Below are the code and all the weights of a small trained network. Each question names an input and a target symbol and asks about switching units off, where a switched-off unit gives its printed mean instead of its output.

import numpy as np


def w(rows, s, z=0):
    codes = np.array(rows[::2]) - 128.0
    scale = np.full(codes.shape[1], s)
    scale[-1] = z or s
    return codes * scale


def f(y):
    return np.maximum(y, 0)


def softmax(a):
    e = np.exp(a - a.max(-1, keepdims=True))
    return e / e.sum(-1, keepdims=True)


def log_softmax(a):
    a = a - a.max(-1, keepdims=True)
    return a - np.log(np.exp(a).sum(-1, keepdims=True))


def net(x, mask):
    ids = ['ΔΠΣΨβζλμξφ'.index(c) for c in x.split()]
    T = len(ids)
    res = E[ids] + P[:T]
    u = 0
    for l in range(2):
        r = res
        for j in range(3):
            rows = slice(4 * j, 4 * j + 4)
            q, k, v = (r @ M[l][rows].T for M in (Q, K, V))
            z = softmax(np.where(np.tri(T) > 0, q @ k.T / 4**0.5, -1e9)) @ v
            o = O[l][rows]
            res = res + np.where(mask[u + j], z, o[:, -1]) @ o[:, :-1]
        u += 3
        y = f(res @ A[l][:, :-1].T + A[l][:, -1])
        res = res + np.where(mask[u : u + 4], y, B[l][:, -1]) @ B[l][:, :-1]
        u += 4
    return log_softmax(res[-1] @ U[:, :-1].T + U[:, -1])


Q, K, V, O, A, B = {}, {}, {}, {}, {}, {}
E = w([
[90,58,167,92,2,142,142,110,149],'Δ',
[190,89,130,96,111,102,78,106,144],'Π',
[71,114,117,88,130,137,225,116,136],'Σ',
[108,238,142,178,206,206,81,167,213],'Ψ',
[120,71,192,153,88,141,105,135,123],'β',
[52,137,99,132,169,146,117,221,126],'ζ',
[74,92,71,131,90,138,53,64,128],'λ',
[110,90,136,29,142,100,110,163,117],'μ',
[166,114,97,144,218,138,183,112,130],'ξ',
[184,100,136,77,171,160,130,109,155],'φ',
],0.015)
P = w([
[184,62,85,91,102,183,89,242,169],'0',
[11,210,144,32,141,105,25,122,109],'1',
[159,207,100,119,93,66,161,237,96],'2',
[226,80,85,142,127,116,140,185,207],'3',
[45,207,200,78,132,130,47,88,178],'4',
[202,215,75,129,74,78,149,205,79],'5',
[248,63,91,194,132,123,133,132,213],'6',
[178,202,245,42,140,149,70,155,221],'7',
[219,248,54,119,79,48,165,188,76],'8',
[235,61,1,128,98,119,127,98,168],'9',
],0.0099)
Q[0] = w([
[205,148,101,142,57,136,155,176,111],'L0H0',
[109,175,91,90,139,122,42,205,137],'L0H0',
[114,119,57,119,59,119,136,84,127],'L0H0',
[109,123,195,63,102,97,173,104,187],'L0H0',
[129,175,213,12,95,233,61,94,62],'L0H1',
[149,2,65,36,110,170,184,132,216],'L0H1',
[149,102,147,147,70,191,35,176,168],'L0H1',
[108,68,156,186,165,94,35,117,133],'L0H1',
[89,100,119,207,146,131,193,163,126],'L0H2',
[112,207,150,153,67,108,158,175,62],'L0H2',
[100,97,185,123,160,210,151,71,195],'L0H2',
[75,155,134,232,163,202,139,139,108],'L0H2',
],0.0071)
K[0] = w([
[174,173,158,133,43,135,199,89,92],'L0H0',
[93,102,82,237,143,144,131,51,173],'L0H0',
[85,134,57,171,10,79,138,70,18],'L0H0',
[131,76,246,151,76,123,165,127,169],'L0H0',
[106,85,227,65,54,162,112,16,232],'L0H1',
[164,163,36,148,158,208,156,131,210],'L0H1',
[144,1,152,85,102,189,74,164,107],'L0H1',
[180,120,136,167,163,132,19,224,156],'L0H1',
[84,66,164,128,165,170,113,169,131],'L0H2',
[45,132,155,97,92,146,31,195,157],'L0H2',
[61,85,154,116,154,163,127,116,177],'L0H2',
[113,144,145,184,140,164,144,115,128],'L0H2',
],0.007)
V[0] = w([
[81,64,217,144,209,207,187,84,149],'L0H0',
[130,56,242,168,122,156,90,122,175],'L0H0',
[143,121,237,62,141,98,155,27,139],'L0H0',
[182,106,151,129,154,98,190,145,90],'L0H0',
[158,81,80,178,176,158,143,123,42],'L0H1',
[128,99,165,95,112,97,85,78,81],'L0H1',
[202,123,178,97,142,75,68,206,109],'L0H1',
[138,165,125,102,137,107,108,102,212],'L0H1',
[149,137,134,137,152,94,152,77,94],'L0H2',
[139,130,149,253,50,35,132,119,150],'L0H2',
[161,188,148,194,197,96,84,114,45],'L0H2',
[114,119,129,144,94,171,34,97,143],'L0H2',
],0.0077)
O[0] = w([
[156,169,181,62,154,219,16,118,15,57],'L0H0',
[119,133,85,20,115,207,42,190,113,160],'L0H0',
[108,163,168,76,177,92,213,191,123,46],'L0H0',
[173,107,154,165,80,195,144,149,125,58],'L0H0',
[205,72,159,176,104,143,133,39,150,29],'L0H1',
[177,148,91,74,135,6,156,123,90,88],'L0H1',
[92,63,109,120,75,99,148,193,81,206],'L0H1',
[127,105,190,108,185,124,151,155,169,176],'L0H1',
[78,160,171,155,183,134,156,214,191,25],'L0H2',
[169,136,152,133,3,130,70,99,181,16],'L0H2',
[233,159,182,39,113,74,94,237,151,3],'L0H2',
[178,169,74,113,158,218,178,102,87,159],'L0H2',
],0.006,0.0048)
A[0] = w([
[93,38,123,172,205,34,171,52,108,88],'L0N0',
[155,215,123,217,161,52,19,145,92,41],'L0N1',
[125,254,73,215,134,200,186,205,122,3],'L0N2',
[107,157,151,37,113,84,72,164,123,117],'L0N3',
],0.006,0.0043)
B[0] = w([
[108,129,150,149,129,204,76,152,120,234],'L0N0',
[147,64,60,145,122,108,220,168,197,169],'L0N1',
[99,4,225,107,197,99,180,137,103,204],'L0N2',
[112,144,148,182,120,128,132,46,109,252],'L0N3',
],0.011,0.004)
Q[1] = w([
[163,64,170,44,223,171,123,129,157],'L1H0',
[131,60,109,113,94,208,80,154,166],'L1H0',
[175,167,37,130,43,135,149,182,186],'L1H0',
[160,189,154,79,159,60,90,157,31],'L1H0',
[99,19,91,145,90,94,89,141,255],'L1H1',
[155,153,122,177,131,25,133,93,108],'L1H1',
[194,64,132,99,123,135,115,39,239],'L1H1',
[104,205,126,95,178,18,115,119,164],'L1H1',
[128,100,163,36,111,63,157,77,70],'L1H2',
[128,159,130,237,137,194,180,125,141],'L1H2',
[93,8,145,176,149,124,95,109,105],'L1H2',
[100,175,148,207,114,106,160,198,132],'L1H2',
],0.0078)
K[1] = w([
[69,13,145,61,174,146,81,66,98],'L1H0',
[147,33,63,151,141,254,81,150,35],'L1H0',
[124,160,65,190,85,109,138,141,106],'L1H0',
[93,174,183,171,140,99,89,118,172],'L1H0',
[67,75,77,83,119,205,83,130,52],'L1H1',
[66,169,121,191,143,74,176,147,136],'L1H1',
[139,76,65,141,138,195,96,219,90],'L1H1',
[80,185,154,119,87,89,93,137,137],'L1H1',
[97,191,194,92,58,94,156,93,64],'L1H2',
[155,106,82,188,116,172,216,144,133],'L1H2',
[180,152,141,86,56,149,119,68,109],'L1H2',
[29,131,101,139,241,221,149,132,172],'L1H2',
],0.0086)
V[1] = w([
[111,115,102,130,185,159,151,56,148],'L1H0',
[72,139,144,247,124,124,105,136,85],'L1H0',
[167,136,87,141,120,117,69,103,164],'L1H0',
[188,126,146,121,137,138,116,112,114],'L1H0',
[77,175,179,91,145,177,48,144,107],'L1H1',
[146,147,157,133,109,119,70,182,186],'L1H1',
[85,133,140,84,72,147,107,151,107],'L1H1',
[129,126,161,133,131,161,138,66,175],'L1H1',
[107,92,169,120,120,156,131,125,53],'L1H2',
[132,92,129,130,196,106,96,140,112],'L1H2',
[175,148,136,114,125,108,129,111,129],'L1H2',
[99,155,101,147,150,180,139,136,150],'L1H2',
],0.012)
O[1] = w([
[64,177,99,57,196,191,151,141,81,254],'L1H0',
[90,181,161,249,106,128,113,155,142,189],'L1H0',
[150,110,157,104,246,98,36,126,175,102],'L1H0',
[187,70,112,152,152,122,121,58,58,54],'L1H0',
[116,63,254,47,85,163,91,111,55,222],'L1H1',
[105,107,186,159,125,106,80,140,163,1],'L1H1',
[171,140,158,79,105,137,103,145,135,202],'L1H1',
[127,112,125,122,175,221,80,164,96,133],'L1H1',
[179,154,188,142,145,152,143,93,160,212],'L1H2',
[99,149,147,120,48,137,150,103,140,164],'L1H2',
[99,150,73,116,136,171,137,135,105,16],'L1H2',
[189,98,112,71,82,98,124,143,146,214],'L1H2',
],0.0088,0.0095)
A[1] = w([
[134,165,181,55,127,129,142,114,106,44],'L1N0',
[110,101,122,159,213,182,191,92,136,253],'L1N1',
[176,160,143,189,117,3,135,145,7,236],'L1N2',
[90,205,183,166,129,63,183,132,55,113],'L1N3',
],0.0078,0.0023)
B[1] = w([
[117,141,139,192,173,64,155,175,178,246],'L1N0',
[138,154,167,153,145,74,120,107,72,208],'L1N1',
[173,154,138,74,98,80,101,169,44,150],'L1N2',
[134,116,149,70,250,156,128,114,123,191],'L1N3',
],0.012,0.013)
U = w([
[107,145,127,126,38,157,231,97,143,110],'Δ',
[196,93,145,72,134,147,113,83,156,102],'Π',
[149,91,111,68,125,183,223,21,76,102],'Σ',
[117,36,86,161,172,70,185,164,162,4],'Ψ',
[156,202,122,146,63,230,129,208,7,112],'β',
[69,13,113,117,124,171,123,216,48,35],'ζ',
[81,211,138,180,105,130,93,153,172,238],'λ',
[92,191,118,63,175,115,56,123,105,150],'μ',
[158,121,121,213,131,156,156,106,53,196],'ξ',
[219,228,106,52,130,253,143,157,178,165],'φ',
],0.0055,0.0038)

Each question gives the input, a string of symbols that net reads in full, and the target symbol t.
The units are the heads (4 rows each of Q, K, V and O) and the neurons (one row each of A and B). Each row of codes is followed by its name. A weight is (code - 128) times the scale printed after its matrix; where a second scale follows, it is the last column's (O, A, B and U).
mask holds one flag per unit, layer by layer, with each layer's heads first. A switched-off unit (its flag False) gives its mean, the last column of its rows in O or B, instead of its output. The means were averaged over made-up inputs and are rounded, as every weight is.
A unit's drop is (log p(t) with every unit on - log p(t) with that unit switched off) / (log p(t) with every unit on - log p(t) with every unit switched off).
The circuit of an input: a set's keep is (log p(t) with only the set's units on - log p(t) with every unit switched off) / (log p(t) with every unit on - log p(t) with every unit switched off). Starting from the 12 units with the biggest drops (on a tie, the unit counted first), units are removed one at a time, each time the one whose removal leaves the highest keep (on an exact tie, the one counted first), for as long as the keep stays at least 0.8.
circuit, biggest first: the units of the circuit, biggest drop first
most important unit: the unit with the biggest drop
k most important neurons: the k neurons with the biggest drops, biggest first
top k neurons in layer l: the k neurons of layer l with the biggest drops, biggest first
heads that matter: for each layer, one digit per head in row order, 1 if its drop is at least 0.15 and else 0, layers parted by /
input β λ Σ ξ, target Π: most important unit	L0H0
input Ψ β ξ ξ Ψ μ Δ, target ζ: circuit, biggest first	(L1H1; L0H1; L0H0)
input Π Ψ β, target β: circuit, biggest first	(L1N2; L1H0; L0H1)
input Π Π Δ, target Δ: circuit, biggest first	(L1H0; L0H0)
input Ψ Ψ ξ φ, target ζ: circuit, biggest first	(L1H1; L0H1; L0H0)
input Δ β Π μ Π Δ λ Δ Δ λ, target φ: circuit, biggest first	(L0H2; L1H1)
input β Σ Ψ Δ, target Π: heads that matter	100 / 110
input Δ Σ ζ ξ, target φ: circuit, biggest first	(L0H2; L1H1; L1N0)
input Ψ Ψ Π, target Π: heads that matter	101 / 100
input λ μ Ψ ζ ζ Σ Π, target μ: circuit, biggest first	(L1H0; L0H2; L1H2)
input λ ξ ζ Δ φ ζ β μ φ λ, target μ: circuit, biggest first	(L1H0; L0H2; L0N2)
input Ψ Δ λ Ψ ξ λ, target λ: 2 most important neurons	(L0N2; L0N0)
input Π Δ Ψ Ψ β β μ Π ξ β, target Ψ: circuit, biggest first	(L1H1; L1H0)
input Π φ μ φ β β β ζ Ψ φ, target Ψ: most important neuron	(L0N3)
input β β ξ Δ β ζ φ, target Π: circuit, biggest first	(L0H0; L1H0; L1H1)
input β μ Π β, target Π: heads that matter	100 / 110
input φ Π λ Δ λ Π λ, target Σ: circuit, biggest first	(L1H0; L1N0)
input λ φ Ψ ξ, target μ: circuit, biggest first	(L1H0; L0H2; L1N1; L0H1)
input Π ζ Σ Δ, target Ψ: circuit, biggest first	(L1H1; L1H0)
input ξ μ Ψ φ ζ φ Ψ λ ζ, target ζ: circuit, biggest first	(L1H1; L0N2)
input λ ξ ζ, target ζ: circuit, biggest first	(L0N2)
input ξ μ Δ ζ Π Σ Δ, target ξ: heads that matter	010 / 110
input ξ Π λ Δ, target ξ: heads that matter	010 / 111
input ξ μ Π β μ Ψ, target Ψ: heads that matter	000 / 000
input Ψ β Σ Σ Σ μ ξ, target ζ: heads that matter	111 / 011
input Δ Δ Δ Ψ φ Ψ Δ, target φ: top 2 neurons in layer 0	(L0N2; L0N3)
input ξ φ Σ φ Δ β Ψ ξ Σ ζ, target ξ: most important unit	L0H1
input ξ λ φ ξ, target ξ: heads that matter	110 / 110
input β φ ξ, target ξ: 2 most important neurons	(L1N1; L0N2)
